[ -5.6  -3.1   8.2 -10.2   0.9 -39.6  28.8 -25.1 -24.3   2.8  -9.0  -5.8
   0.3  -6.4  -8.4 -14.5 -16.2  -2.1  40.0 -10.8   0.5 -21.3  13.5  -3.9
  -0.8   5.9  -0.8   5.2 -12.9 -89.5 -10.4  11.5  10.6 -11.7  -4.9  19.6
  15.2 -24.6  14.3  -5.2 -12.5  -5.5  14.7  -0.8 -30.3  -7.3  69.5 -35.3
 -23.6  -3.7  -1.5 -37.0] : <71>
[ -2.2   2.9 -14.4   7.1  -9.1  21.8  -7.5 -20.1  13.5  -2.9  12.6   0.9
  -4.1  -4.3   0.7 -22.9   6.8   1.3   5.6  -4.7   4.1   5.6  -5.9   1.0
   1.1   7.4  -5.6  -3.0  -0.7  13.1   0.4  -4.4 -11.2   1.2  -0.3  -9.4
   8.2   5.6  -5.0  -5.2   1.2  -4.2  -3.6  17.0  -8.1   0.0 -14.9  24.9
 -11.4   6.4  -3.6  -8.9] : <67>
[ -9.4  -2.6   0.8  -0.4  13.3 -28.2   5.5 -28.1  -1.2  -4.0  -7.7   0.9
   8.1  -5.7  -4.0   7.7  -4.1   9.5  31.0  -4.0  -0.6  -8.9  -0.6  -1.1
   1.8  -5.2   3.6   6.3  -4.6 -57.7 -14.2  -7.8   0.9  -0.3  -8.7  13.2
   7.3  -4.9   6.2  -3.5 -11.4  -3.7   5.1   1.7 -32.0  -9.0  -0.1 -11.7
 -20.9  -5.6  -2.2   6.3] : <73>
[ -3.3  -5.3  11.6  -1.8  12.4  -7.3  -5.1   7.5  19.2  -6.1   2.0   0.1
   5.7  -8.1  -5.2  12.3  -3.7  -3.2  10.0   1.7   4.3 -15.5  21.6  -1.2
  -0.4  -1.5   8.6   5.9  -2.5 -14.4   2.6  -0.2   5.4   2.4   5.6   7.6
  -4.9   2.4  -5.0   0.5  -3.9  -1.0  -0.9  -3.4  18.1 -21.2  -4.6 -22.3
 -14.1  -6.1  -5.8  -3.8] : <70>
[ -0.1  -2.6   3.0  -6.7  20.2 -50.7  14.8  -1.1  -2.6   2.2  -8.1  -2.7
   8.5  -4.0  -6.0  24.6 -21.1  -1.7  18.2  -4.0  -0.8 -18.4  28.2  -1.4
  -0.5  -1.4   6.9  10.1  -6.6 -54.4  -0.2  -2.2  11.8  -1.5  -3.9  25.9
   0.5 -13.7   2.8   3.3 -14.7  -2.4   7.7  -7.1 -10.8 -16.4  30.6 -33.4
 -12.9 -19.2   1.7   5.3] : <71>
[  0.4  -5.2  -5.2   4.9   7.0  30.0 -17.4 -12.5  40.4  -5.5  13.0  -8.1
  -1.2 -19.3   4.1   1.1   7.3  -0.2   9.3   3.5  14.2 -12.0  23.4   2.2
  -1.3   8.9   1.7   9.6  -1.0  25.6   2.3  -9.8  -6.4   3.0   7.3 -12.0
  -5.6  11.5 -16.2  -1.3  -7.4  -2.9  -3.8  12.4   6.4  -7.1 -14.7   9.3
 -20.8  -0.6  -8.3  -9.8] : <73>
[  3.1 -10.0  -0.3   3.2  20.0  15.1 -27.1 -11.0  44.0   3.3   5.0 -11.3
   9.4 -24.3   0.5  21.9   5.6  -0.6  -3.4   6.0  14.7  -3.9  46.6   3.7
  -2.7   3.9   7.0  20.6  -3.7  41.7  10.8 -14.8  -5.0  23.5   1.9 -14.9
 -17.0  11.5 -13.8   0.9  -6.0   1.2 -12.4   4.3  12.6  -8.5 -37.4  -3.8
 -33.3  -8.2 -12.6  23.3] : <70>
[ -2.7  -5.3   5.9  -5.3  21.7 -42.1   3.6  -8.5  -0.7  -1.1  -7.2   8.4
  12.4  -6.3  -8.5  13.4 -19.0  -1.9  23.3 -10.1  -0.9  -7.6  13.0  -2.1
  -0.9  -0.9   1.7   7.7  -5.7 -56.4   1.0  -0.1   8.2   4.6  -6.1  19.5
   1.3 -10.8   5.7  -0.7 -11.4   3.1   0.1  -1.2 -12.8 -16.4  -0.7 -32.7
 -23.0  -6.6  -4.2   7.6] : <70>
[ -5.6  -3.9  26.6  -9.9   6.2 -27.5  15.5  -5.9  -9.5   1.5 -13.1  -6.1
   5.7  -7.3  -8.6  10.0  -5.5   0.1  18.5   1.7   1.4 -30.9  24.6  -2.9
  -2.1  -9.8   1.5  16.2 -13.5 -70.8  -1.6   5.9  15.5  -2.0   6.8   4.7
   4.2 -11.7   6.1  -0.2  -5.3   0.4   4.7 -16.1  -6.3  -4.8  34.3 -37.2
 -20.6   0.9  -3.0 -17.3] : <70>
[  2.0  -3.2  -1.8   1.7  18.4 -32.0   3.7 -10.0   3.8   5.1  -9.3  -0.2
   8.7  -9.3  -2.6  29.6 -11.5   0.2   4.3  -3.3   2.6  -6.3  23.3   8.6
   1.3  -1.3   7.4  10.7  -6.2  -9.6  -5.4 -13.2   2.2   4.6  -4.3  12.5
  -7.7  -2.8  -2.4   2.6  -7.7  -1.3   3.8  -9.1 -16.4 -13.0   2.8 -10.6
  -7.0 -14.1   2.8  27.5] : <70>
[ -7.6  -3.3  10.7  -6.9   7.0 -37.5  14.0 -20.3 -13.8  -2.0  -3.9   3.6
   4.7  -1.9 -13.1 -18.9 -18.2  -4.4  32.7  -6.2  -3.1 -12.0   7.9  -5.3
   3.0   3.3  -0.3   4.1  -1.6 -89.5  -1.4  10.9  10.9  -1.6  -2.2  20.4
   7.7 -17.8   8.3  -1.6  -9.0  -6.8   8.0   2.8 -11.0  -5.3  30.7 -35.6
 -27.3  -1.8  -4.5 -27.5] : <71>
[ -7.1  -4.0  14.7  -6.5   9.9 -23.6  -0.6  -7.0   4.3  -6.9  -2.4   6.5
   5.1  -2.1  -9.3  -3.8 -10.2  -2.3  28.8   2.7  -1.8  -7.7   3.2   0.3
   0.6  -8.1   1.0   6.0  -1.7 -63.7   1.0   5.0   7.0   2.7  -1.0  18.6
   5.5  -5.9   6.3  -1.2  -1.4  -6.6   1.8  -1.8   5.3  -6.3  -5.7 -31.7
 -24.1   2.4  -6.0 -13.0] : <70>

[ -6.8 -10.0   4.5  13.3  20.2  11.5  -2.7   2.8  -4.7 -10.6  -5.0  25.1
  -5.1  -2.5   0.7  -2.6  -9.7  -3.8  -6.1  -6.3  -2.2   5.9  -7.5  -5.8
   5.2   3.3   0.0   7.9  11.0  -2.5 -16.2  -0.3  -4.3  -7.8  -5.4  -4.7
  -1.7  -1.3  -0.5   7.4  -2.7  -2.1  -6.9   4.8  -9.9 -11.2  -3.5   0.8
 -14.4   0.6  15.8   7.8] : (32)
[  3.2 -26.0   0.9  19.3  11.4  13.7 -14.0  -2.4  -2.6  -0.6 -18.3  19.8
   3.0  -2.1   8.2  17.6 -26.7  -2.9 -10.7   6.7   1.2   0.9  -4.5  -7.5
  10.6  12.0  -5.5   5.7   3.3  14.4  -1.3  -7.2 -21.7  -0.1   5.4  40.4
  -6.4 -12.3   4.3 -11.7 -10.1   0.7  10.8   8.5 -16.4 -22.4  -4.9   1.6
  -6.2  -4.6   0.5   3.4] : (23)
[-13.2  10.8  10.9   8.5  -0.8  10.7  11.4 -11.9  -6.3   9.3   6.9   9.4
 -23.4   4.2   1.7  18.8 -19.7   3.3   3.5   4.7   8.6  12.8  -9.9  -4.2
  12.2   6.3 -10.8  -3.0  -4.5   5.9   9.9  -1.9   0.2  -3.6  10.3  32.6
   1.5  -3.3  15.3  -3.4   0.7  20.7  10.2  12.8  -7.0   1.4   6.5  10.9
 -11.6  -9.7  -1.7  15.1] : (28)
[-12.1 -24.7   0.9   6.2   5.4   4.7 -12.2  -3.8  -1.8   7.7 -35.6  15.6
   5.3   2.3  -0.7  15.1 -22.4  -4.2 -17.2   6.3  -5.0   7.7   2.3  -9.0
   9.4  14.6   3.8   3.8  16.3  16.2   0.1 -11.8 -32.5  -4.6   6.1  33.6
  -2.5 -18.9   8.8 -14.7   1.6   1.6  17.2   6.7 -18.1 -19.6  -6.2   6.2
   4.7 -13.5  11.1  -4.0] : (23)
[-13.6 -18.6  -8.9  18.5  21.4  21.9   2.0   8.3 -12.8   3.0 -13.9  33.5
   8.5   2.6   0.8  13.8 -22.8  -8.8 -22.2  10.5   1.8  10.4  -3.2  -7.6
   1.5  27.0  -1.1  12.0   2.6  12.5  -5.8 -10.6 -13.6  -1.0   9.0  39.1
  -2.3 -14.9 -12.6  -7.8 -12.0   0.5  15.3  16.0 -39.8 -20.9   1.0   9.5
 -17.9  -5.3  16.4   9.1] : (23)
[-26.2  -3.3   8.7  -6.1   8.8  22.9   2.1  17.2 -10.4   1.0 -10.0  33.0
   2.1   8.2 -10.8   0.4 -12.9  -2.2  -2.0   1.5  -4.7  -7.7   5.7  -5.8
 -10.6  17.5  -3.9  13.7  -7.2  11.6   1.0 -15.3   8.2  -1.7  -0.9  15.7
   5.0  -7.0  -1.5  -8.3  -3.0   6.1  14.1   1.6 -27.4  -9.8  -1.6  17.3
 -12.3 -17.5  23.3  15.8] : (32)
[-11.0 -17.4   4.3  25.4   9.8  16.4  -0.4 -11.6 -10.1   6.5  -5.7  18.5
  -6.1   3.1   5.4  14.8 -10.3  -5.5 -14.8  12.9  11.9  10.4  -9.4  -1.3
  14.9  16.8  -3.6  10.8  18.0  10.4  -8.8  -1.1 -11.4  -0.8  16.4  40.5
   0.7  -8.9  -6.4 -12.1  -2.6  -8.1  -1.9  10.2 -24.9 -11.4   0.1  -0.7
 -13.7  10.0   1.0   4.3] : (28)
[ -5.5 -13.2   2.3  20.6  13.5   9.1  -2.9   0.6  -7.2  -0.6 -18.9  18.8
  -0.8  -0.2   8.6  18.6 -12.7  -4.0 -16.5  -1.0   5.9  13.3   8.7  -7.3
   9.2  18.3  -2.1   9.8  12.5  14.7 -10.0  -4.1 -10.5  -2.6  13.2  41.6
  -6.2  -6.8  -4.9 -12.5  -5.9  -5.6   6.3  14.6 -22.3 -24.0   0.0   1.2
 -11.1   6.7  18.3   5.7] : (36)
[  6.9 -17.3  -2.7  13.3  10.0  22.5   1.8  13.8  -9.3 -11.2  -3.2  32.1
   6.7  -0.4   6.6   7.3 -31.1  -3.0 -11.6   2.2   0.4   6.6   5.0  -4.8
   4.3  13.0   1.3   1.4  -4.2  14.4  -1.9  -6.2  -2.9   3.3   3.7  30.1
  -8.1 -12.5   0.0  -0.7 -12.2   4.0  10.1   9.2 -16.2 -14.8  -8.9  15.3
 -16.4 -12.7   4.9   6.7] : (32)
[ -0.5  -7.2 -17.3  31.0  16.0  34.9   6.6   6.2 -15.8 -10.3  16.5  29.7
  -2.8  -1.7  10.0  18.4 -15.2  -2.4  -1.6  11.1   4.8   8.3  -6.4  -4.2
  11.5  30.2  -8.7  -1.1  -6.8   8.9  -2.3  -5.1   2.0  12.1  13.6  48.4
  -5.2  -3.1 -13.5  -5.8 -15.7   4.5  -1.3   9.5 -24.9 -11.6  -0.9  -0.5
 -30.5  -7.6   8.5  18.2] : (30)
[ -9.3 -10.8   2.8   1.3   8.1   4.7  -9.6  -6.6  -1.0   1.4 -14.6  10.7
  -5.7   0.9   3.4  11.7 -14.0  -3.8  -9.6   0.7   5.8   4.4  -1.8  -2.9
   6.9   1.6   3.4   5.0  15.2   3.1   9.1  -3.9 -13.8 -10.6   0.7  16.2
  -0.5 -14.4   5.5   2.2   0.2  -7.2   1.3   9.5 -10.5  -6.2  -2.5  11.1
   0.3   1.6   6.3   3.8] : (23)
[-35.9  33.7  -1.3   8.4   3.8  22.2  19.2 -20.8 -27.4  19.2   7.5   3.4
 -13.0  15.2 -12.4  24.5   5.8  -1.3   2.0  14.8  21.0   8.5 -21.4   1.8
   9.7  19.3  -3.0   4.0   8.1  -6.7  -2.4   8.8  -0.2 -11.2  15.3  26.3
  -5.2 -10.4   1.6  -4.9   1.0  -5.1  -2.6  10.7 -22.3  22.0   2.1  25.2
 -18.5 -14.9  -0.6   6.6] : (28)
[-22.9   8.1   6.4  13.6  17.3   9.7  19.9  -9.8  -4.6   2.7  -1.3  10.2
 -12.3   7.1  16.0  15.5  -2.9  -4.6  -6.8  14.1  18.9   6.6 -19.4  -1.4
  -2.9   5.2  -7.3  12.2   8.4  -7.5 -19.3   5.7  -1.0  -5.5   9.6  23.7
   1.9  -5.5   3.6   2.8  -8.8 -10.0  -4.2  16.6 -20.7  -5.4  11.9   6.0
 -14.1  63.8  14.1  19.0] : (28)
[-13.0   9.9  17.5  -3.2   7.0  10.6   3.6  -1.9  -1.1  -5.6  -3.6   7.1
 -13.2   1.3  -8.7   4.5 -14.4   0.2  -5.1   0.4   7.7   7.0  -6.7  -6.2
   0.7  -5.0   4.4  -3.6  13.4   6.9   3.2   3.6 -11.8 -17.1  -5.4   6.5
  -4.0  -6.7  14.6   6.0  32.1   6.0  10.2  -1.5   5.0   1.6  -0.7  18.6
   1.1  -9.3   9.1   7.4] : (30)
[-11.3  -7.8  -6.9   2.8   3.2  18.9  -5.8   2.7  -4.6  -4.2 -13.9  10.6
   5.2   5.2   1.4   7.5 -10.3  -6.1 -10.4  -1.4   8.0   6.1 -18.9  -1.3
  -1.4  12.9  -0.1   8.7  19.7   5.5  -7.3   0.0 -14.2  -3.4   2.9  20.3
   0.1  -6.9 -16.2  -1.9  -3.3   9.0   5.3  12.2 -20.2  -6.3  -3.3   5.9
  -5.2   1.0   3.7   1.4] : (23)
[  0.1 -19.1   8.8  11.8  10.4   3.2   1.9  -1.3  -3.6  -1.1 -17.4  20.6
  -1.2  -1.4   5.2  12.8 -27.3  -3.0 -11.3   1.4  -3.4  12.2   3.6  -8.0
   4.0  10.1  -2.4   4.0   6.0  20.0   1.0  -7.2 -21.2  -0.2   9.7  35.0
  -6.1 -13.9  10.1 -11.6  -3.4   9.5  14.7  10.6 -14.7 -25.1  -4.1  -4.2
  -4.3  -2.7   6.2   4.1] : (36)
[ -4.6  -9.3 -31.1  46.3  17.6  43.9  15.7  -0.7 -12.7  11.7  12.8  22.0
   6.7  -1.1  13.0  30.5  -9.9  -4.5  -2.5   9.2  11.8  13.3 -10.9   2.4
  12.7  40.8 -14.6  15.7 -11.0  13.0 -12.9  -4.1   0.7  20.4  28.1  58.4
  -9.2 -13.9 -17.1  -0.8 -25.9  -7.3  -1.0  17.7 -39.5  -4.9  -0.4  11.2
 -36.7   3.7  -6.0   8.3] : (30)
[ -3.7 -19.0   7.2  24.6  21.9   1.9  -6.9  -8.8  -3.7  -3.8 -16.6  16.2
  -5.3   0.1   3.6  10.3 -12.3  -6.8 -17.4   5.4  11.3   7.9  -9.4  -5.1
   6.8  -0.2   0.1   5.4  13.3   7.5 -10.8   2.0 -17.0  -8.3  12.9  38.3
  -4.1  -5.5   1.1  -7.4  -1.8  -1.3   2.2  16.9 -16.0 -15.9 -13.9  -1.4
  -7.4  13.2  13.4   2.6] : (36)
[ -6.9 -15.4   3.7  16.9  10.8  12.9  -6.0  -4.2 -11.8   3.8  -9.3  17.1
  -2.7  11.6   4.3  13.9 -15.0  -5.0  -5.9  11.4   4.8   5.3  -5.9  -3.7
   7.4  10.9  -5.2   5.3  15.3   8.0  -0.3  -3.3 -15.5  -2.6   9.2  31.6
  -2.0  -9.9  -0.2  -6.6  -4.4  -1.5   9.1   6.6 -17.2  -8.8  -5.6   7.4
  -8.1  -5.1   1.2   4.0] : (36)
[ -6.8  -5.6  10.2   3.7   4.6   6.3  -7.3  -8.0   1.4  -1.8 -15.9  11.1
   4.0   1.9   1.4  12.2 -18.8  -3.2 -15.1   5.1  -0.6   8.5  -2.0  -5.0
   5.7  -0.5   7.0   4.2  22.8  10.4   0.9  -5.5 -19.0 -11.3   5.7  21.6
   1.5  -8.9   8.1  -3.9  -1.2  -3.1  10.9   5.7 -12.9  -8.8   0.5   8.8
   1.3  -9.4   4.0  -1.8] : (36)
[-12.1  -9.9   6.7   2.8   6.6  17.7   2.4  14.4  -4.7  -1.6  -8.8  34.5
  -0.1   6.7  -1.5   1.3 -21.5  -3.4 -10.9   5.8  -3.2   2.1   2.6  -8.7
  -5.0  11.7  -6.7   7.5  -5.6   8.0  -5.3   1.2  -2.0 -13.3  -3.3  20.4
  -1.3  -3.0   0.2   1.2  -2.2   6.4  15.5   6.5 -18.6 -19.6  -5.1  13.0
 -10.0 -15.8  21.6  12.4] : (32)
[ 10.6 -17.0  -1.4   7.9   2.1  13.0  -6.1 -10.9  -2.6  -3.4  -9.8   4.7
  -9.5  -4.1   8.5  15.8 -26.8  -1.3 -10.7  -1.7   4.9  15.7  -7.0  -4.9
  15.4   0.6   6.5  -1.7  19.8  11.7   6.7  -3.9 -20.6 -11.6  10.0  31.2
  -4.9 -14.2  12.6  -5.2  -8.7  -0.1   6.2   8.1  -6.7  -9.7  -2.1   1.5
  -3.1   1.1  -9.6   3.5] : (36)
[ -5.3 -10.2   2.2   7.6  14.2   3.4  -7.6  -6.6  -0.3  -3.1 -24.5   4.8
   3.5   1.6  -0.8  10.2 -12.7  -8.0 -10.4   2.5   7.9   7.0  -4.3   0.5
   3.8   0.7   4.1   2.1  23.0  -0.6  -6.5  -1.7 -22.6 -11.8   4.3 -13.1
   0.0  -3.2   1.7  -0.9  -1.6  -6.7   3.3   9.9 -14.1  -5.9  -2.4   5.4
   2.8   2.3   9.9  -0.2] : (36)
[ -5.1   4.7  33.3   7.4   7.4  22.0  12.1   5.4  -9.3   3.1  16.0  17.6
  -5.2   1.8   0.5   9.2  -9.2  -1.5  -3.0   1.3   6.5   3.9  -8.0   2.5
  -0.5  13.3  -1.5  -0.5  -2.6  -0.5  -0.2   1.2  -4.2  -2.1  -3.1  13.8
   1.0  -3.4  -0.2   7.5 -11.7   6.7  -0.9   8.5  -4.5  -1.8  -6.0  11.8
 -18.5 -12.4   5.0  13.4] : (28)
[ -9.2 -12.7  15.2  12.0   3.4   0.2  -2.9  -5.1  -0.4  -3.0 -12.9  15.5
  -7.1   6.8   4.7   8.6 -17.2  -4.2 -10.5   3.0   1.5   6.3  -6.2  -7.1
   1.5   3.5  -5.1  10.5  14.1  10.6  -6.4   3.5 -14.0 -11.8   4.1  34.0
  -1.9  -7.0   6.5 -10.1  -5.1   5.5  12.0   3.5 -18.5 -22.8   6.6   4.8
  -2.8   2.9   8.4   6.3] : (36)
[ -4.6 -23.0  -1.0  28.1  16.5  20.4  -0.9   3.1  -9.5  -3.8  -4.8  25.2
  -2.2  -0.9   8.4  18.7 -25.5  -6.8 -17.0   3.9   7.8  10.5  -6.2  -6.0
   2.6  18.8 -12.7  10.5   6.3  15.5  -7.2  -9.7 -16.1   1.2  18.2  51.5
  -6.3  -5.3  -5.3  -9.4  -8.4  -0.8  17.0  11.8 -25.9 -19.4  -3.0  -0.5
 -19.5   6.6  10.0  10.9] : (36)
